In the rows, 128 means zero.
Rows near named flat spaces through zero (a row that begins with a name and a colon came from that space)
djlb: 126  146  131  147  124  97  145  111  134  124  115  116  125  145  127  156  127  105  111  125  130  144
tmnl: 112  136  142  100  90  145  135  153  160  115  157  143  122  90  107  133  95  118  156  148  135  94
bccj: 131  103  126  138  181  129  139  137  111  124  117  142  143  140  130  104  131  168  152  117  131  130
bccj: 143  129  134  115  146  117  102  131  144  137  120  125  120  123  142  120  138  129  123  131  130  135
djlb: 141  145  124  97  130  126  95  128  136  45  150  127  132  125  99  146  153  92  139  115  115  118
tmnl: 116  109  112  129  132  134  143  119  114  136  110  118  127  123  112  132  129  124  121  127  132  123
bpfc: 124  156  136  167  132  110  135  106  81  108  108  121  144  135  127  146  158  99  104  97  142  131
jbdz: 130  127  138  87  133  137  85  137  149  123  120  140  156  123  141  112  129  126  149  147  117  152
qjtj: 117  139  131  111  103  128  115  134  146  134  128  123  108  112  122  134  120  114  133  139  135  114
jbdz: 135  138  136  124  110  126  130  130  146  129  142  134  135  134  138  135  118  121  127  138  117  143
jbdz: 116  140  131  143  120  124  139  132  104  123  121  133  123  147  122  136  138  129  155  115  137  126
tmnl: 144  122  146  143  150  129  142  136  104  140  130  152  157  136  147  114  140  149  148  115  132  144
djlb: 140  128  125  156  137  149  147  141  88  118  142  139  129  125  134  119  147  132  110  105  126  117
bccj: 165  99  114  136  129  138  112  92  113  161  161  105  120  112  136  110  145  153  80  114  127  112
bpfc: 136  141  125  108  100  131  117  133  145  114  138  132  134  157  135  144  133  106  140  139  102  162
bpfc: 135  115  116  144  129  132  153  121  115  123  145  125  124  139  117  132  128  140  124  118  123  121
bpfc: 132  104  126  134  128  125  172  130  149  168  129  132  132  131  136  133  99  140  120  146  123  145
bccj: 133  133  139  127  165  123  105  150  133  132  114  135  114  115  145  104  135  144  130  126  139  118
bpfc: 143  127  135  125  111  128  121  113  119  124  160  127  131  119  117  129  138  135  142  115  136  109
tmnl: 130  138  124  154  159  131  135  141  109  96  127  129  116  117  126  121  137  126  99  109  131  106
qjtj: 125  107  115  129  172  92  128  105  155  142  94  103  116  140  124  131  115  142  114  136  133  139
djlb: 142  123  129  136  146  142  121  138  90  144  115  134  128  120  143  113  163  128  119  110  136  128
qjtj: 134  132  132  122  116  143  147  154  126  111  147  152  139  146  129  134  129  125  160  128  113  142
bccj: 137  130  124  120  101  132  131  130  151  137  144  135  135  169  146  135  116  132  139  146  97  170
jbdz: 122  124  135  139  162  110  140  129  141  126  115  128  130  112  126  123  110  139  118  130  141  116
djlb: 136  135  140  105  109  119  114  120  145  114  153  125  124  99  108  139  129  114  141  127  142  101
qjtj: 143  131  117  161  158  121  137  130  128  119  134  120  107  145  144  120  127  144  86  118  115  130
qjtj: 140  121  120  136  125  127  144  121  121  118  148  128  126  150  121  136  133  137  136  119  118  132
tmnl: 165  102  107  143  153  151  150  132  74  114  143  129  124  134  121  128  179  124  110  91  120  123
bpfc: 142  99  145  107  149  135  127  136  142  162  135  144  148  93  136  103  116  158  145  138  142  119
tmnl: 113  109  118  127  140  134  152  123  119  104  125  131  146  127  101  133  117  132  142  125  127  120
qjtj: 115  151  138  129  113  145  116  156  125  136  117  138  117  112  146  118  128  114  119  135  131  123
bpfc: 129  137  141  131  82  142  147  139  119  164  145  131  107  90  127  138  130  108  121  127  150  98
tmnl: 134  157  139  110  84  133  91  133  164  122  166  125  105  110  137  125  114  120  117  143  122  111
bccj: 136  132  141  100  133  128  116  142  140  102  132  148  155  133  127  131  134  118  165  133  120  147
djlb: 116  115  112  133  141  141  154  137  112  115  109  132  139  138  119  134  129  118  126  127  118  140
jbdz: 146  135  122  120  143  156  85  149  106  121  120  134  126  129  157  102  165  121  105  121  111  143
qjtj: 125  120  125  123  153  143  123  131  126  115  109  132  161  107  135  117  124  113  93  136  117  141
bpfc: 110  143  145  118  99  98  111  95  150  147  116  111  133  109  118  146  112  112  131  140  152  121
djlb: 99  125  116  114  120  140  117  134  134  112  122  123  114  121  106  123  114  133  146  136  131  105
bpfc: 123  108  115  123  149  131  152  134  138  128  104  133  149  148  131  132  115  125  124  143  107  165
tmnl: 122  125  129  144  144  128  137  126  112  129  117  129  136  122  129  122  128  134  120  121  135  123
qjtj: 130  117  127  112  111  103  117  91  148  134  146  104  114  118  98  143  122  135  145  127  146  102
jbdz: 134  135  124  105  83  141  96  115  136  124  158  124  130  143  128  130  133  127  144  135  111  136
djlb: 156  135  146  167  118  125  158  124  120  155  166  138  132  126  153  124  120  148  102  118  130  126
bpfc: 136  134  138  114  126  144  126  157  127  138  117  147  140  121  149  125  139  107  129  136  121  150
tmnl: 139  137  165  108  76  137  113  123  143  156  174  152  163  110  142  119  111  144  167  141  135  128
bpfc: 148  126  134  134  116  118  161  130  150  156  137  138  141  155  152  144  114  125  123  143  109  173
bccj: 120  107  127  136  158  134  129  134  117  152  116  129  120  114  130  100  122  166  135  125  145  107
jbdz: 136  136  126  133  113  114  97  109  154  126  172  111  90  141  127  115  113  171  134  127  128  99
bccj: 97  138  135  148  168  127  143  159  122  108  98  142  122  110  125  112  110  137  132  126  145  104
qjtj: 118  139  126  137  105  142  124  133  104  144  121  127  117  130  135  126  140  121  124  124  132  125
bccj: 139  116  124  138  134  136  130  117  106  129  143  124  130  117  123  120  140  140  116  112  133  111
jbdz: 134  73  104  83  144  148  130  116  155  142  121  111  140  77  103  125  114  116  94  150  123  118
djlb: 154  124  133  122  127  131  131  129  126  120  151  137  140  131  132  131  141  126  132  121  120  137
bccj: 136  143  131  152  161  131  130  149  130  100  134  138  125  127  147  112  123  135  94  123  115  127
tmnl: 134  131  138  138  128  117  131  112  113  130  129  130  147  133  129  133  138  128  134  117  136  135
qjtj: 137  134  136  123  138  119  112  124  141  119  134  123  124  106  127  126  129  122  112  126  135  114
bccj: 104  114  134  109  127  150  144  142  149  111  133  149  167  104  115  118  85  136  145  152  121  124
djlb: 125  146  133  138  125  129  96  130  122  132  135  123  105  122  140  108  133  146  122  121  137  106
jbdz: 136  106  118  94  133  157  134  159  130  135  114  141  133  119  129  127  141  108  138  140  115  145
jbdz: 116  116  125  140  113  98  145  96  136  153  141  108  100  143  102  139  110  163  163  123  152  100
djlb: 135  109  132  84  115  147  106  135  134  128  148  134  128  95  108  119  136  131  165  131  139  100
tmnl: 122  139  142  145  148  116  157  135  112  86  130  141  143  116  106  141  129  117  141  108  144  108
qjtj: 126  114  105  108  163  134  130  141  151  106  89  122  139  129  130  136  125  92  86  148  99  164
jbdz: 131  122  123  114  126  139  123  139  127  130  127  132  124  130  129  125  136  126  138  131  123  133
144  124  120  120  125  144  123  143  130  134  137  130  114  130  139  123  139  124  116  130  115  134
jbdz
142  110  130  153  157  151  156  143  95  154  119  144  150  114  152  107  136  139  97  119  127  137
djlb
113  144  131  153  138  131  140  147  107  114  120  135  114  126  127  123  130  131  129  115  138  108
bccj
133  114  117  129  146  120  158  119  108  90  127  129  142  143  96  153  145  113  148  109  127  131
tmnl
149  139  141  136  122  118  127  122  147  123  159  132  135  130  141  128  118  135  116  129  120  133
djlb
129  121  121  119  114  134  105  104  112  140  124  116  138  129  126  126  144  125  124  125  128  133
jbdz
123  144  107  133  126  130  115  130  87  87  113  118  104  165  110  145  176  104  146  100  123  128
djlb
89  145  144  139  137  104  102  97  94  110  96  126  158  140  110  124  135  144  179  111  159  118
jbdz
116  143  126  144  121  120  134  122  113  121  116  114  109  113  115  142  137  105  107  116  145  105
bccj
145  145  132  147  137  126  98  129  88  145  117  124  107  139  152  115  175  131  119  102  140  127
djlb
119  107  104  132  124  157  164  138  109  119  120  141  155  167  127  134  125  126  135  134  94  168
qjtj
135  133  130  110  154  107  110  135  155  123  104  119  112  118  130  135  135  107  116  134  133  133
qjtj
141  116  117  138  117  121  133  116  125  164  140  112  91  143  130  129  136  150  129  121  134  119
jbdz
99  136  106  137  113  139  126  133  120  113  123  109  81  120  105  130  123  123  115  124  134  88
bpfc
135  148  171  131  123  139  120  150  89  135  137  169  165  114  146  110  152  138  181  110  152  124
qjtj
125  136  129  113  123  128  123  128  153  78  153  129  135  112  106  137  110  115  126  133  119  111
djlb
95  147  121  158  114  126  158  133  122  120  112  121  110  129  118  143  107  112  106  130  132  115
bccj
110  118  126  141  132  140  148  135  107  152  109  128  123  104  124  120  123  131  118  126  146  107
djlb
124  122  129  158  139  151  146  132  75  139  116  148  164  149  148  111  143  146  132  113  122  151
qjtj
117  118  111  122  138  149  127  141  88  114  104  128  121  127  111  127  160  114  142  112  133  118
djlb
150  115  125  144  153  152  133  144  99  131  141  142  133  127  146  103  146  150  115  112  120  126
tmnl
115  111  116  137  157  116  128  101  117  107  118  114  139  132  105  125  124  146  129  117  135  115
bpfc
131  124  130  138  140  132  140  134  123  123  132  138  141  136  135  121  122  141  129  126  121  136
qjtj
147  110  115  132  139  129  157  129  115  135  117  137  150  180  141  142  145  125  139  126  100  186
djlb
104  101  129  100  123  149  144  127  110  145  94  132  163  74  101  134  127  97  134  136  151  115
bpfc
154  151  142  118  133  124  93  144  137  118  139  134  115  124  150  121  151  117  122  123  125  132
bccj
125  125  92  121  86  143  141  126  130  121  137  108  92  158  110  156  135  101  116  132  103  136
qjtj
157  131  135  125  98  141  111  124  114  164  150  126  118  117  148  124  154  123  115  121  131  127
tmnl
142  133  133  137  172  132  113  152  123  129  108  136  125  119  158  105  142  130  98  124  125  137
jbdz

Rows near named flat spaces through zero
sz-hr: 131  141  121  114  142  125  108  144  134  103  114  108  154  127  105  143  138  115  108  110  130  113
cg-tn: 137  129  152  116  114  112  129  111  118  131  126  139  113  136  151  126  115  148  128  130  117  130
cg-tn: 95  116  135  140  141  112  144  89  124  116  142  152  100  144  109  144  135  127  154  109  126  143
sz-hr: 138  121  114  138  156  159  136  125  126  154  154  132  128  146  114  125  147  123  150  131  125  119
gd-lp: 100  131  130  130  120  137  116  130  126  126  131  130  143  135  118  132  125  124  113  124  135  140
cg-tn: 153  123  139  122  134  115  137  102  110  139  129  142  95  135  139  124  133  155  155  120  112  132
sz-hr: 130  128  132  138  124  124  140  108  112  124  146  151  95  147  127  133  131  143  145  110  118  133
gd-lp: 76  118  119  149  110  139  128  124  124  139  135  139  129  122  118  123  125  125  130  130  143  166
cg-tn: 132  113  116  151  159  128  156  109  142  120  142  141  103  131  105  135  143  116  164  126  132  119
gf-fq: 122  136  112  125  110  133  115  149  115  137  120  115  139  114  134  119  130  131  116  122  129  143
sz-hr: 129  116  123  139  141  126  142  116  134  132  130  134  114  122  121  126  134  127  150  133  132  132
gd-lp: 161  133  124  101  130  118  120  133  108  157  113  109  128  116  155  114  136  145  135  127  109  127
sz-hr: 89  133  119  148  125  195  123  151  134  156  186  134  167  175  121  128  125  97  101  144  134  113
cg-tn: 168  126  155  116  136  136  108  110  117  133  113  143  119  136  117  123  131  172  135  128  127  135
cp-sm: 166  103  154  147  133  116  152  109  165  115  106  148  101  101  131  116  108  144  150  172  150  123
sz-hr: 103  135  126  138  124  145  125  135  131  119  150  134  140  150  116  139  126  112  112  121  132  122
jj-gz: 113  119  121  135  132  95  146  119  142  106  111  124  113  102  125  134  128  114  142  125  135  134
gf-fq: 118  135  108  108  115  113  127  135  97  162  127  108  127  117  161  117  137  129  133  115  105  144
cp-sm: 151  117  133  113  158  145  102  124  132  149  100  118  151  113  101  118  144  147  138  140  140  140
jj-gz: 136  139  126  124  125  153  110  133  104  143  142  133  132  150  120  126  138  146  122  112  120  133
cp-sm: 115  139  132  127  136  143  107  127  121  111  137  134  142  153  96  145  137  130  113  104  130  128
gd-lp: 101  103  132  147  127  119  137  103  137  132  111  145  111  102  112  120  126  139  154  140  149  169
cp-sm: 125  113  151  120  146  113  152  106  153  135  137  129  129  136  152  131  114  106  137  158  122  103
gd-lp: 145  132  115  129  124  129  131  131  110  140  130  129  111  125  135  121  137  142  141  117  119  134
cp-sm: 133  119  118  128  92  157  112  136  88  205  120  131  123  104  159  82  128  177  142  149  127  186
cg-tn: 94  130  121  127  126  124  120  121  114  128  130  129  131  132  115  135  136  126  128  107  127  149
jj-gz: 110  121  122  127  125  111  137  127  134  131  118  119  129  108  139  125  125  115  133  135  130  136
cp-sm: 123  131  137  100  189  110  125  117  161  92  128  104  164  151  97  166  143  78  119  115  121  75
jj-gz: 119  131  149  138  120  141  124  129  144  106  140  142  138  148  119  138  111  123  105  137  139  115
jj-gz: 97  133  124  115  108  97  129  119  105  132  122  123  117  120  149  130  127  130  129  107  114  151
cg-tn: 142  127  139  129  139  150  106  132  139  120  116  131  147  129  98  129  130  140  118  135  145  129
gf-fq: 77  119  99  145  119  139  142  130  117  161  151  127  127  124  135  119  135  108  142  128  128  155
gf-fq: 151  129  143  99  125  90  124  112  113  132  100  120  114  112  153  124  126  150  137  122  111  134
gf-fq: 123  136  100  135  82  122  124  153  97  147  113  120  113  93  154  104  126  149  127  120  127  167
gd-lp: 134  143  116  104  116  135  112  148  101  160  132  107  146  132  156  118  133  131  114  121  108  128
cp-sm: 119  127  151  127  154  120  135  109  155  91  141  137  135  157  108  156  123  104  120  125  130  95
sz-hr: 148  126  136  113  109  137  122  137  118  169  122  120  136  119  168  103  116  146  123  156  120  134
gf-fq: 141  130  127  127  112  115  130  129  117  129  118  130  111  115  143  120  125  144  132  125  124  137
jj-gz: 98  124  121  121  115  138  122  140  125  162  130  113  154  119  149  114  122  115  117  146  129  143
jj-gz: 120  124  139  121  119  97  142  119  137  119  119  125  120  117  152  130  113  119  127  137  123  124
gf-fq: 139  138  118  117  128  127  133  134  111  143  143  119  124  141  149  127  135  124  130  118  107  114
jj-gz: 136  121  146  128  129  107  145  121  153  109  121  129  123  121  143  132  110  116  126  148  132  108
cg-tn: 99  145  113  106  102  126  99  146  94  146  119  108  151  123  139  124  133  134  105  104  117  156
gf-fq: 112  136  112  127  117  144  107  154  124  133  120  112  156  117  119  124  131  122  107  125  137  140
sz-hr: 124  134  143  119  100  98  123  126  124  107  106  128  120  114  145  130  111  139  113  123  127  138
gd-lp: 150  125  111  146  133  127  176  143  152  129  160  122  112  132  163  125  120  89  139  153  118  79
cp-sm: 156  107  143  128  140  135  127  116  142  151  105  133  127  105  128  108  124  151  147  163  142  140
gd-lp: 152  138  141  84  136  118  107  137  124  146  109  98  160  126  154  124  126  129  109  136  111  109
171  118  114  126  156  122  141  128  136  139  114  116  116  106  128  118  144  131  158  138  126  116
jj-gz
138  108  124  136  138  133  145  119  136  158  126  130  118  110  139  110  129  132  155  155  132  137
sz-hr
86  114  136  141  124  129  128  116  144  124  123  137  137  120  113  130  118  119  126  141  148  150
gd-lp
151  135  139  115  135  123  104  118  112  115  107  133  123  130  105  133  139  160  130  105  127  139
gd-lp
129  111  140  113  143  108  156  113  147  156  132  116  130  121  170  119  117  104  144  164  116  107
cp-sm
101  125  148  116  128  126  98  115  128  122  105  130  150  124  104  133  125  141  114  124  142  156
gd-lp
153  133  134  109  117  116  123  120  99  149  122  129  110  129  154  118  130  157  137  119  108  136
cg-tn
107  123  120  119  116  128  126  133  119  162  125  115  141  114  151  113  125  124  128  141  125  147
gd-lp
151  119  140  132  147  132  121  120  147  111  108  134  129  118  100  130  130  140  134  137  145  126
cp-sm
161  134  137  116  131  137  123  128  118  142  134  129  126  142  141  123  129  143  128  130  115  114
jj-gz
134  132  130  136  134  131  141  134  145  109  143  129  129  142  128  138  122  107  120  133  128  98
gd-lp
143  141  124  124  124  142  112  150  128  119  126  119  145  131  121  129  129  128  107  124  130  116
gf-fq
139  119  144  120  161  118  134  114  157  110  120  124  138  131  114  141  128  111  133  140  133  102
cp-sm
146  135  125  128  125  130  133  133  122  127  138  130  119  137  138  128  129  131  128  123  119  115
gf-fq
112  118  129  134  127  143  130  140  152  140  129  120  154  118  134  120  116  107  117  161  143  124
jj-gz
109  122  118  150  136  149  125  137  146  116  130  132  141  124  94  132  132  115  125  132  151  134
jj-gz
124  125  123  131  139  132  124  120  122  129  128  132  124  131  109  131  140  134  139  116  130  138
cg-tn
138  126  127  108  164  130  112  127  137  130  112  109  155  125  105  134  145  120  130  126  130  118
cp-sm
110  131  118  132  124  141  118  133  117  135  133  129  136  132  116  128  135  130  124  118  131  143
jj-gz
133  124  150  130  144  121  122  112  149  92  115  139  129  133  98  144  124  130  124  127  142  120
gd-lp
151  119  129  145  145  138  146  134  161  115  132  131  128  124  119  128  123  113  133  153  141  101
cg-tn
164  129  128  108  142  93  123  120  124  113  90  115  115  101  125  129  139  145  143  114  122  129
sz-hr
127  128  136  103  114  58  150  105  114  120  107  119  94  106  175  130  119  130  144  115  102  132
jj-gz
100  127  143  128  113  112  136  117  133  117  135  136  125  136  142  136  111  118  118  130  126  129
cg-tn
130  125  140  130  109  104  138  112  119  122  120  142  99  120  146  125  117  147  137  126  124  142
sz-hr
104  138  137  139  114  131  131  122  124  106  154  146  121  159  123  144  120  121  113  112  124  121
cp-sm
126  130  116  127  117  123  134  136  119  140  128  120  124  118  146  120  128  126  130  128  122  132
cp-sm
145  142  161  118  113  140  117  124  122  120  147  145  130  168  142  135  110  144  102  129  117  106
jj-gz
153  110  103  160  130  119  176  120  130  142  140  142  74  106  146  111  134  131  178  140  126  130
gd-lp
155  122  157  130  144  147  110  117  146  113  115  145  136  136  96  131  124  151  123  142  147  124
cg-tn

Rows near named flat spaces through zero
zj_dg: 169  113  166  112  121  145  157  164  124  126  129  131  148  127  121  109  155  134  164  154  85  109
sj_qf: 114  126  117  109  153  113  102  115  136  165  115  125  179  112  139  129  90  137  134  105  134  110
dt_rd: 118  135  143  116  129  121  136  143  124  125  103  136  121  122  128  144  119  118  153  134  115  174
gl_dp: 130  125  128  124  148  115  129  152  151  141  116  163  141  135  109  141  130  125  166  102  96  118
zj_dg: 157  119  150  115  107  138  130  129  102  127  126  114  143  124  158  119  127  112  104  148  112  114
gl_dp: 110  139  123  121  144  119  130  119  131  134  123  134  104  129  123  136  111  135  130  121  137  123
dt_rd: 146  139  143  134  107  129  130  123  106  107  126  123  110  127  142  135  128  107  110  139  119  156
gl_dp: 92  136  100  105  128  124  105  113  135  142  114  129  113  121  119  157  120  121  100  112  167  183
sj_qf: 163  105  125  103  149  147  119  140  130  177  137  162  147  131  132  132  131  119  104  120  109  88
ds_qg: 167  134  137  130  185  162  138  137  124  177  150  186  74  113  104  148  119  126  120  148  126  191
sr_fg: 131  115  135  126  148  132  120  117  118  161  132  130  128  119  150  124  100  117  99  139  130  109
sr_fg: 115  125  117  127  144  132  133  129  133  138  129  132  130  133  131  121  120  146  138  127  135  99
ds_qg: 148  146  124  129  124  119  124  128  133  116  129  149  117  135  112  145  137  118  129  103  113  137
gl_dp: 136  114  130  126  139  155  132  122  113  150  143  120  124  120  145  113  122  137  103  159  145  119
dt_rd: 128  120  135  125  142  135  135  138  126  141  124  131  140  125  135  121  120  136  144  139  121  120
ds_qg: 142  150  132  160  131  142  156  136  118  93  139  125  125  133  127  109  135  163  177  147  124  140
zj_dg: 145  109  147  147  135  110  118  134  150  140  140  132  153  121  110  118  134  109  136  116  98  103
zj_dg: 121  143  128  164  135  108  129  107  119  108  132  115  135  133  154  111  95  139  141  122  123  81
zj_dg: 115  144  102  167  121  132  132  114  125  95  143  117  119  142  135  116  132  152  135  127  152  119
sj_qf: 115  132  108  140  133  136  126  123  125  127  129  132  123  134  138  131  123  137  124  128  146  137
zj_dg: 151  136  109  138  154  165  136  125  106  145  143  144  137  131  153  117  115  162  131  145  142  120
ds_qg: 103  153  109  140  160  101  129  112  145  127  128  149  96  140  113  140  100  144  147  94  131  93
sj_qf: 163  123  131  128  129  141  128  140  108  138  123  156  139  139  158  135  123  110  116  127  98  112
ds_qg: 103  122  100  118  123  134  128  131  135  126  122  118  155  141  137  119  135  155  139  121  146  94
sr_fg: 130  119  138  134  123  139  131  124  115  129  133  112  128  120  142  116  126  126  114  153  137  137
gl_dp: 109  94  132  132  126  136  131  149  143  140  127  111  164  123  126  107  145  135  147  147  131  124
sr_fg: 125  115  123  111  117  144  129  137  117  134  118  119  153  130  149  122  133  134  125  141  133  123
ds_qg: 88  143  124  87  136  136  143  121  115  134  106  115  89  120  131  140  108  149  128  149  164  163
dt_rd: 103  164  117  148  128  110  146  111  122  88  125  134  61  150  129  140  114  136  133  117  137  115
sr_fg: 111  135  116  123  133  124  140  126  133  120  127  128  114  143  128  123  125  149  138  120  133  80
sj_qf: 131  126  111  103  130  143  118  116  145  146  150  117  129  117  93  125  150  150  107  123  163  132
sr_fg: 131  110  127  117  139  143  127  146  139  151  128  130  164  118  118  119  139  141  148  136  128  139
sj_qf: 145  153  145  132  116  105  125  119  128  101  124  109  155  115  118  123  121  134  159  114  113  140
sj_qf: 177  142  141  131  79  137  118  116  93  94  132  107  147  125  155  127  142  105  93  135  119  155
zj_dg: 136  144  124  150  83  113  116  114  119  81  128  106  137  135  136  130  143  111  114  114  127  142
ds_qg: 120  119  143  117  115  110  114  118  128  133  119  112  129  118  132  134  120  100  101  125  125  133
sj_qf: 138  112  137  156  163  127  126  128  144  157  151  146  121  121  114  119  120  123  128  131  119  112
gl_dp: 116  111  139  101  144  131  143  145  133  151  117  137  119  131  128  126  124  131  137  139  117  97
sj_qf: 121  128  106  120  133  143  133  140  114  135  112  153  124  147  157  141  121  130  126  126  127  121
sj_qf: 113  140  86  115  130  142  117  116  137  132  134  124  141  131  116  131  137  162  125  112  169  135
gl_dp: 132  113  119  125  123  143  128  152  134  133  122  133  169  131  129  122  149  137  151  131  122  137
dt_rd: 164  142  138  142  117  141  143  138  92  104  118  129  161  137  174  115  116  137  154  142  98  114
zj_dg: 135  120  155  114  150  105  113  122  132  161  119  129  150  106  130  131  94  107  127  120  105  119
sr_fg: 133  146  115  118  104  129  128  135  129  101  119  136  122  138  114  146  152  127  134  111  128  162
ds_qg: 105  136  115  129  106  148  157  143  108  93  114  134  74  156  147  137  146  131  126  152  140  145
gl_dp: 154  127  147  170  149  108  126  126  142  129  149  145  127  126  113  120  120  113  142  114  94  102
ds_qg: 102  115  137  140  87  107  98  106  124  111  119  73  160  107  144  122  124  97  95  134  150  171
dt_rd: 138  156  107  166  137  117  111  94  123  115  148  132  118  131  133  131  107  133  112  104  142  122
dt_rd: 119  129  141  106  107  125  147  151  130  106  107  126  118  136  118  135  149  126  154  134  113  143
gl_dp: 124  131  140  122  127  121  137  133  127  121  119  120  133  126  129  123  123  134  148  132  119  119
sr_fg: 118  135  111  110  116  134  134  126  122  118  122  128  114  143  135  134  135  138  118  123  140  108
dt_rd: 168  112  142  144  142  144  131  139  136  145  155  138  146  120  112  110  145  131  135  138  111  118
zj_dg: 118  145  121  116  111  130  139  128  112  104  113  125  109  141  143  137  128  133  128  130  133  132
dt_rd: 101  127  120  108  114  123  135  138  131  118  108  132  105  142  128  143  137  121  126  124  131  131
gl_dp: 137  151  124  148  111  118  109  113  123  104  126  111  161  113  127  131  124  128  140  116  136  186
gl_dp: 121  121  117  158  141  132  124  126  139  132  142  124  146  124  124  114  129  142  141  131  140  130
sr_fg: 151  117  148  79  116  112  115  135  142  148  119  134  142  122  106  142  141  101  110  103  98  104
zj_dg: 129  85  154  128  115  128  116  133  151  149  148  102  140  106  99  112  158  101  99  147  130  139
ds_qg: 123  129  104  139  127  133  114  124  134  130  133  139  129  132  123  139  136  125  116  115  143  153
sj_qf: 107  125  110  82  92  129  123  139  106  119  83  121  160  148  175  143  126  120  117  118  125  108
dt_rd: 108  131  91  126  129  127  128  145  141  124  113  174  100  163  124  159  144  118  128  95  122  120
ds_qg: 132  113  127  115  161  157  138  138  127  167  137  135  139  117  129  114  121  156  139  153  140  123
sr_fg: 131  147  127  124  126  114  128  114  128  116  131  136  90  135  118  142  124  119  111  111  126  115
dt_rd: 124  127  122  116  106  135  141  133  114  107  120  109  147  144  154  112  135  147  136  135  127  78
sr_fg: 118  116  122  106  130  122  129  141  143  138  118  130  153  136  124  124  134  138  145  113  118  83
zj_dg: 159  136  141  143  126  133  140  138  122  112  135  128  153  128  129  112  135  143  162  133  105  118
102  116  129  108  153  134  144  161  127  153  94  163  118  137  142  147  114  123  157  137  111  144
dt_rd
145  145  137  78  131  120  118  118  136  142  124  114  156  105  100  132  123  146  138  111  131  135
sj_qf
100  122  127  150  109  119  135  121  120  101  125  101  122  140  153  112  124  127  122  140  136  97
sr_fg
116  140  142  86  136  141  146  122  95  139  104  114  113  118  162  129  92  145  126  159  141  132
zj_dg
114  126  103  143  141  134  112  119  138  142  137  127  147  122  124  126  124  142  127  122  156  148
ds_qg
149  175  148  140  81  88  138  118  125  51  122  122  84  143  104  147  147  103  138  97  96  140
sr_fg
111  117  114  112  126  148  145  139  124  129  125  125  120  142  138  119  140  149  129  144  143  100
gl_dp
146  105  135  126  137  147  124  137  120  156  133  136  146  123  145  122  127  118  111  145  120  124
dt_rd
115  140  124  138  142  116  126  123  135  129  126  148  87  129  113  150  119  114  123  117  132  160
dt_rd
113  113  131  131  132  130  125  120  131  140  136  112  122  121  130  117  124  127  110  142  144  119
zj_dg
142  123  147  110  146  136  130  130  117  156  124  130  137  111  137  126  108  128  128  145  121  137
gl_dp
136  142  116  146  109  120  116  120  115  104  120  120  166  135  156  126  120  128  135  112  122  125
sj_qf
134  115  137  159  119  118  122  132  141  117  140  119  147  126  119  114  142  116  136  126  115  123
gl_dp
156  143  153  112  138  105  131  121  129  131  128  140  118  126  118  133  112  119  132  108  94  87
sr_fg
134  134  117  145  138  130  135  124  133  120  144  131  129  138  125  114  130  151  141  122  128  84
dt_rd
119  119  129  138  153  138  135  125  141  145  148  125  114  119  108  114  129  147  133  144  146  126
sr_fg
164  150  96  150  122  159  126  130  115  110  144  148  145  139  132  131  149  151  135  121  138  159
zj_dg
128  152  125  145  88  100  115  106  127  80  128  113  104  137  119  143  140  101  104  101  129  144
gl_dp
141  125  131  121  158  132  123  126  129  162  133  146  134  118  128  130  108  130  127  126  122  120
sr_fg
108  99  136  116  163  114  128  144  154  170  122  146  138  127  118  125  115  124  143  120  109  77
sj_qf
112  107  140  148  143  130  143  135  149  133  148  111  126  121  106  99  138  148  151  150  135  105
zj_dg
134  118  126  117  110  131  124  138  137  125  129  131  129  133  113  135  156  115  117  121  124  135
dt_rd
130  131  148  91  124  130  145  144  120  128  107  129  121  125  126  135  128  129  146  139  113  139
zj_dg
123  125  140  138  153  125  136  134  123  143  120  147  110  127  140  133  104  118  137  138  114  132
sj_qf
137  123  144  156  147  121  122  121  125  141  138  132  126  116  135  122  106  114  124  136  118  134
sj_qf
108  133  106  91  117  135  115  118  116  137  109  115  144  126  147  139  118  137  109  123  156  141
sj_qf
89  117  105  140  121  125  129  127  130  119  121  126  112  149  147  128  129  126  115  126  143  99
ds_qg
110  140  122  131  152  111  109  115  135  146  118  131  140  109  123  141  95  129  140  113  140  169
dt_rd
